Below are the code and all the weights of a small trained network. Each question names an input and a target symbol and asks about switching units off, where a switched-off unit gives its printed mean instead of its output.

import numpy as np


def w(rows, s, z=0):
    codes = np.array(rows[::2]) - 128.0
    scale = np.full(codes.shape[1], s)
    scale[-1] = z or s
    return codes * scale


def f(y):
    return y / 2 * (1 + np.tanh(0.7978845608 * (y + 0.044715 * y**3)))


def softmax(a):
    e = np.exp(a - a.max(-1, keepdims=True))
    return e / e.sum(-1, keepdims=True)


def log_softmax(a):
    a = a - a.max(-1, keepdims=True)
    return a - np.log(np.exp(a).sum(-1, keepdims=True))


def net(x, mask):
    ids = ['αβεηθμξπστψω'.index(c) for c in x.split()]
    T = len(ids)
    res = E[ids] + P[:T]
    u = 0
    for l in range(3):
        q, k, v = (res @ M[l].T for M in (Q, K, V))
        z = softmax(np.where(np.tri(T) > 0, q @ k.T / 3**0.5, -1e9)) @ v
        res = res + np.where(mask[u], z, O[l][:, -1]) @ O[l][:, :-1]
        u += 1
        y = f(res @ A[l][:, :-1].T + A[l][:, -1])
        res = res + np.where(mask[u : u + 8], y, B[l][:, -1]) @ B[l][:, :-1]
        u += 8
    return log_softmax(res[-1] @ U[:, :-1].T + U[:, -1])


Q, K, V, O, A, B = {}, {}, {}, {}, {}, {}
E = w([
[195,122,147],'α',
[62,72,156],'β',
[53,69,167],'ε',
[54,69,164],'η',
[22,60,198],'θ',
[113,247,233],'μ',
[162,159,124],'ξ',
[26,112,149],'π',
[80,75,72],'σ',
[93,57,46],'τ',
[27,201,173],'ψ',
[114,197,78],'ω',
],0.015)
P = w([
[182,80,199],'0',
[161,84,189],'1',
[145,87,180],'2',
[129,96,165],'3',
[114,103,152],'4',
[100,112,141],'5',
[86,120,125],'6',
[73,128,112],'7',
[59,138,98],'8',
[47,148,83],'9',
[34,160,67],'10',
[21,166,53],'11',
[8,175,36],'12',
],0.014)
Q[0] = w([
[106,100,146],'0.h0',
[1,82,209],'0.h0',
[182,188,167],'0.h0',
],0.021)
K[0] = w([
[90,146,63],'0.h0',
[3,151,27],'0.h0',
[170,51,192],'0.h0',
],0.013)
V[0] = w([
[81,254,136],'0.h0',
[117,172,165],'0.h0',
[59,154,151],'0.h0',
],0.0098)
O[0] = w([
[212,33,250,109],'0.h0',
[148,127,253,131],'0.h0',
[219,145,193,253],'0.h0',
],0.006,0.0056)
A[0] = w([
[129,158,145,147],'0.n0',
[182,141,101,229],'0.n1',
[112,121,76,41],'0.n2',
[200,156,104,172],'0.n3',
[202,129,152,254],'0.n4',
[131,68,79,249],'0.n5',
[108,249,138,107],'0.n6',
[96,151,115,133],'0.n7',
],0.018,0.0083)
B[0] = w([
[162,100,95,154],'0.n0',
[126,248,187,152],'0.n1',
[75,113,100,143],'0.n2',
[102,201,81,140],'0.n3',
[132,198,87,181],'0.n4',
[206,115,146,254],'0.n5',
[177,149,182,203],'0.n6',
[142,183,104,184],'0.n7',
],0.011,0.0071)
Q[1] = w([
[248,108,180],'1.h0',
[131,110,208],'1.h0',
[175,168,123],'1.h0',
],0.013)
K[1] = w([
[176,221,224],'1.h0',
[55,154,211],'1.h0',
[253,161,156],'1.h0',
],0.013)
V[1] = w([
[242,59,95],'1.h0',
[254,80,12],'1.h0',
[176,77,98],'1.h0',
],0.0053)
O[1] = w([
[57,255,164,60],'1.h0',
[54,200,227,3],'1.h0',
[68,178,162,41],'1.h0',
],0.0051,0.0034)
A[1] = w([
[181,106,253,2],'1.n0',
[54,86,126,203],'1.n1',
[127,58,142,57],'1.n2',
[114,190,180,19],'1.n3',
[135,253,56,177],'1.n4',
[206,166,74,143],'1.n5',
[34,153,30,163],'1.n6',
[133,80,144,64],'1.n7',
],0.011,0.0067)
B[1] = w([
[250,186,88,165],'1.n0',
[206,149,53,186],'1.n1',
[154,108,20,156],'1.n2',
[209,81,35,144],'1.n3',
[44,165,80,245],'1.n4',
[155,195,226,199],'1.n5',
[236,237,2,147],'1.n6',
[138,123,15,141],'1.n7',
],0.007,0.012)
Q[2] = w([
[2,83,128],'2.h0',
[54,161,131],'2.h0',
[84,128,109],'2.h0',
],0.0099)
K[2] = w([
[189,141,2],'2.h0',
[117,115,50],'2.h0',
[141,141,54],'2.h0',
],0.0097)
V[2] = w([
[29,148,197],'2.h0',
[47,97,183],'2.h0',
[170,171,255],'2.h0',
],0.0033)
O[2] = w([
[142,182,77,77],'2.h0',
[71,198,89,2],'2.h0',
[181,131,253,210],'2.h0',
],0.005,0.0031)
A[2] = w([
[158,167,136,153],'2.n0',
[108,75,243,141],'2.n1',
[131,217,106,1],'2.n2',
[117,111,250,3],'2.n3',
[129,197,120,51],'2.n4',
[41,31,121,125],'2.n5',
[175,162,123,67],'2.n6',
[119,126,74,174],'2.n7',
],0.011,0.0094)
B[2] = w([
[108,139,158,223],'2.n0',
[159,145,211,144],'2.n1',
[94,80,151,244],'2.n2',
[155,18,9,126],'2.n3',
[90,61,116,222],'2.n4',
[2,80,157,163],'2.n5',
[101,65,126,181],'2.n6',
[121,168,113,182],'2.n7',
],0.012,0.011)
U = w([
[29,152,181,90],'α',
[99,222,179,194],'β',
[104,113,130,152],'ε',
[108,117,124,122],'η',
[64,1,99,66],'θ',
[93,44,204,4],'μ',
[98,70,117,108],'ξ',
[120,95,108,144],'π',
[155,243,89,216],'σ',
[86,159,51,129],'τ',
[179,175,166,185],'ψ',
[183,111,55,159],'ω',
],0.0099,0.011)

Each question gives the input, a string of symbols that net reads in full, and the target symbol t.
The units are the heads (3 rows each of Q, K, V and O) and the neurons (one row each of A and B). Each row of codes is followed by its name. A weight is (code - 128) times the scale printed after its matrix; where a second scale follows, it is the last column's (O, A, B and U).
mask holds one flag per unit, layer by layer, with each layer's heads first. A switched-off unit (its flag False) gives its mean, the last column of its rows in O or B, instead of its output. The means were averaged over made-up inputs and are rounded, as every weight is.
A unit's drop is (log p(t) with every unit on - log p(t) with that unit switched off) / (log p(t) with every unit on - log p(t) with every unit switched off).
The circuit of an input: a set's keep is (log p(t) with only the set's units on - log p(t) with every unit switched off) / (log p(t) with every unit on - log p(t) with every unit switched off). Starting from the 12 units with the biggest drops (on a tie, the unit counted first), units are removed one at a time, each time the one whose removal leaves the highest keep (on an exact tie, the one counted first), for as long as the keep stays at least 0.8.
circuit, biggest first: the units of the circuit, biggest drop first
unit that matters most: the unit with the biggest drop
k most important neurons: the k neurons with the biggest drops, biggest first
top k neurons in layer l: the k neurons of layer l with the biggest drops, biggest first
input ε α β ε α β σ ξ, target α: unit that matters most : 0.n6
input θ ε θ ω θ ε θ ξ θ β θ, target θ: circuit, biggest first : [1.h0, 1.n5]
input θ ε θ θ θ ε, target θ: circuit, biggest first : [1.n5, 0.n6, 0.n1]
input θ ω ψ ω θ θ τ μ ω τ, target ω: circuit, biggest first : [0.n5, 1.h0, 2.n2]
input τ θ ε θ θ θ ξ ξ θ θ β, target θ: circuit, biggest first : [1.n5, 0.n1]
input α τ η ω, target α: 2 most important neurons : [0.n6, 2.n2]
input θ θ τ θ ε ω τ θ ε, target τ: 2 most important neurons : [0.n7, 1.n6]
input ε μ ε σ θ, target σ: 2 most important neurons : [1.n6, 0.n6]
input θ β θ ξ μ ψ θ ψ τ, target ψ: top 2 neurons in layer 0 : [0.n0, 0.n4]
input σ α θ θ ε θ μ β, target μ: 3 most important neurons : [0.n6, 1.n6, 1.n5]
input ξ μ ε μ θ ω θ α β ω μ π, target μ: 2 most important neurons : [0.n6, 1.n0]
input ξ ε ε θ θ σ ω, target α: 2 most important neurons : [0.n6, 1.n4]
input μ ε σ ω μ ψ η, target ψ: top 2 neurons in layer 0 : [0.n4, 0.n0]
input ξ α α ω β β, target ω: 2 most important neurons : [0.n1, 1.n0]
input ε ε θ θ π π, target θ: most important neuron : [0.n6]
input θ π ε α θ α θ η π τ η, target τ: top 2 neurons in layer 1 : [1.n6, 1.n5]
input θ ξ θ θ ξ μ θ τ θ β, target τ: top 4 neurons in layer 0 : [0.n7, 0.n6, 0.n5, 0.n2]
input α ω ω θ σ η β ε ω β, target ω: 2 most important neurons : [1.n0, 0.n1]
input τ θ α ε τ θ β θ μ, target μ: 2 most important neurons : [0.n6, 2.n6]
input π ψ θ, target ψ: unit that matters most : 0.n4
input θ μ σ ψ θ α μ θ, target μ: top 2 neurons in layer 2 : [2.n1, 2.n5]
input π α σ ψ ε β, target ψ: 2 most important neurons : [0.n4, 1.n4]
input θ θ ω θ θ, target ω: 2 most important neurons : [1.n0, 1.n1]
input α θ β β θ β θ ε σ β θ θ, target θ: top 3 neurons in layer 0 : [0.n6, 0.n5, 0.n4]
input ω θ η, target ω: top 2 neurons in layer 0 : [0.n5, 0.n1]
input θ ω ω ε ξ ξ β ε ε ω ω ω, target β: 2 most important neurons : [1.n4, 0.n5]
input π α ω θ τ ψ θ η ω, target β: unit that matters most : 0.n6
input ψ ε β ξ θ ω ε θ β ξ, target β: top 2 neurons in layer 0 : [0.n6, 0.n5]
